Below is a small trained network, with its code and all its weights. Each question gives an input and a class and asks what happens when units are switched off, that is, made to give their printed mean instead of their output.

import numpy as np


def w(rows, s, z=0):
    codes = np.array(rows[::2]) - 128.0
    scale = np.full(codes.shape[1], s)
    scale[-1] = z or s
    return codes * scale


def f(y):
    return np.maximum(y, 0)


def log_softmax(a):
    a = a - a.max(-1, keepdims=True)
    return a - np.log(np.exp(a).sum(-1, keepdims=True))


def net(x, mask):
    res = np.array(x, float).reshape(1, 8) / 4 @ E
    y = f(res @ A[0][:, :-1].T + A[0][:, -1])
    res = res + np.where(mask, y, B[0][:, -1]) @ B[0][:, :-1]
    return log_softmax(res[-1] @ U[:, :-1].T + U[:, -1])


A, B = {}, {}
E = w([
[118,151,130,149,132],'x0',
[136,113,129,119,128],'x1',
[208,162,107,178,243],'x2',
[128,127,128,127,125],'x3',
[141,107,125,103,121],'x4',
[107,134,254,40,207],'x5',
[65,251,29,44,193],'x6',
[120,137,129,138,137],'x7',
],0.0079)
A[0] = w([
[171,50,253,251,98,27],'neuron 1',
[144,178,253,64,152,85],'neuron 2',
[237,130,118,180,201,9],'neuron 3',
[51,100,166,118,67,36],'neuron 4',
[162,31,170,185,131,9],'neuron 5',
[241,144,117,152,245,36],'neuron 6',
[146,104,159,128,83,252],'neuron 7',
],0.0078,0.0036)
B[0] = w([
[131,176,90,65,155,254],'neuron 1',
[249,161,147,201,113,208],'neuron 2',
[60,93,162,102,65,180],'neuron 3',
[79,95,146,106,122,179],'neuron 4',
[135,170,104,82,151,193],'neuron 5',
[83,127,199,112,98,197],'neuron 6',
[116,155,141,175,171,207],'neuron 7',
],0.012,0.0079)
U = w([
[125,93,100,130,162,250],'0',
[117,180,51,30,211,2],'1',
[32,73,207,96,48,37],'2',
[140,110,110,148,132,184],'3',
[254,130,79,211,39,98],'4',
[130,81,107,135,152,182],'5',
],0.0094,0.0073)

Each question gives the input, the list of numbers given to net, and the class t.
The units are the neurons (one row each of A and B). Each row of codes is followed by its name. A weight is (code - 128) times the scale printed after its matrix; where a second scale follows, it is the last column's (A, B and U).
mask holds one flag per neuron, in row order. A switched-off neuron (its flag False) gives its mean, the last column of its row in B, instead of its output. The means were averaged over made-up inputs and are rounded, as every weight is.
A unit's drop is (log p(t) with every unit on - log p(t) with that unit switched off) / (log p(t) with every unit on - log p(t) with every unit switched off).
The circuit of an input: a set's keep is (log p(t) with only the set's units on - log p(t) with every unit switched off) / (log p(t) with every unit on - log p(t) with every unit switched off). Starting from all 7 units, units are removed one at a time, each time the one whose removal leaves the highest keep (on an exact tie, the one counted first), for as long as the keep stays at least 0.8.
circuit, biggest first: the units of the circuit, biggest drop first
most important unit: the unit with the biggest drop
top k neurons: the k neurons with the biggest drops, biggest first
drop when u is switched off: that unit's drop, to one decimal
input [1,3,5,4,-7,3,-2,0], class 2: circuit, biggest first => neuron 6; neuron 3
input [-1,3,-5,-7,7,8,-2,-8], class 4: most important unit => neuron 2
input [7,-8,3,-5,2,5,6,-7], class 0: circuit, biggest first => neuron 1; neuron 2
input [-8,3,-3,-6,4,8,7,-8], class 3: circuit, biggest first => neuron 2; neuron 1
input [-3,4,-2,-6,-4,7,4,-2], class 4: top 2 neurons => neuron 2; neuron 1
input [8,6,1,-6,-1,-8,-8,-8], class 1: top 3 neurons => neuron 1; neuron 5; neuron 2
input [1,-1,1,4,-4,-7,-7,-1], class 1: top 3 neurons => neuron 1; neuron 5; neuron 2
input [5,-8,1,-3,3,2,5,-2], class 0: top 2 neurons => neuron 1; neuron 5
input [6,0,7,-7,2,1,5,7], class 2: top 3 neurons => neuron 6; neuron 3; neuron 1
input [-3,2,-6,-6,-1,7,-4,8], class 5: top 2 neurons => neuron 2; neuron 4
input [-7,7,1,-2,-4,3,7,5], class 0: top 3 neurons => neuron 1; neuron 5; neuron 2
input [1,-4,-2,-2,-1,8,5,-3], class 4: drop when neuron 2 is switched off => 0.6
input [6,0,7,-8,-5,-6,-5,3], class 2: drop when neuron 3 is switched off => 0.6
input [4,1,-5,-1,-4,-3,-5,-5], class 1: most important unit => neuron 1
input [2,-5,8,6,6,4,-8,0], class 1: drop when neuron 7 is switched off => 0.0
input [-4,-4,-3,5,-4,8,4,-6], class 4: drop when neuron 2 is switched off => 0.7
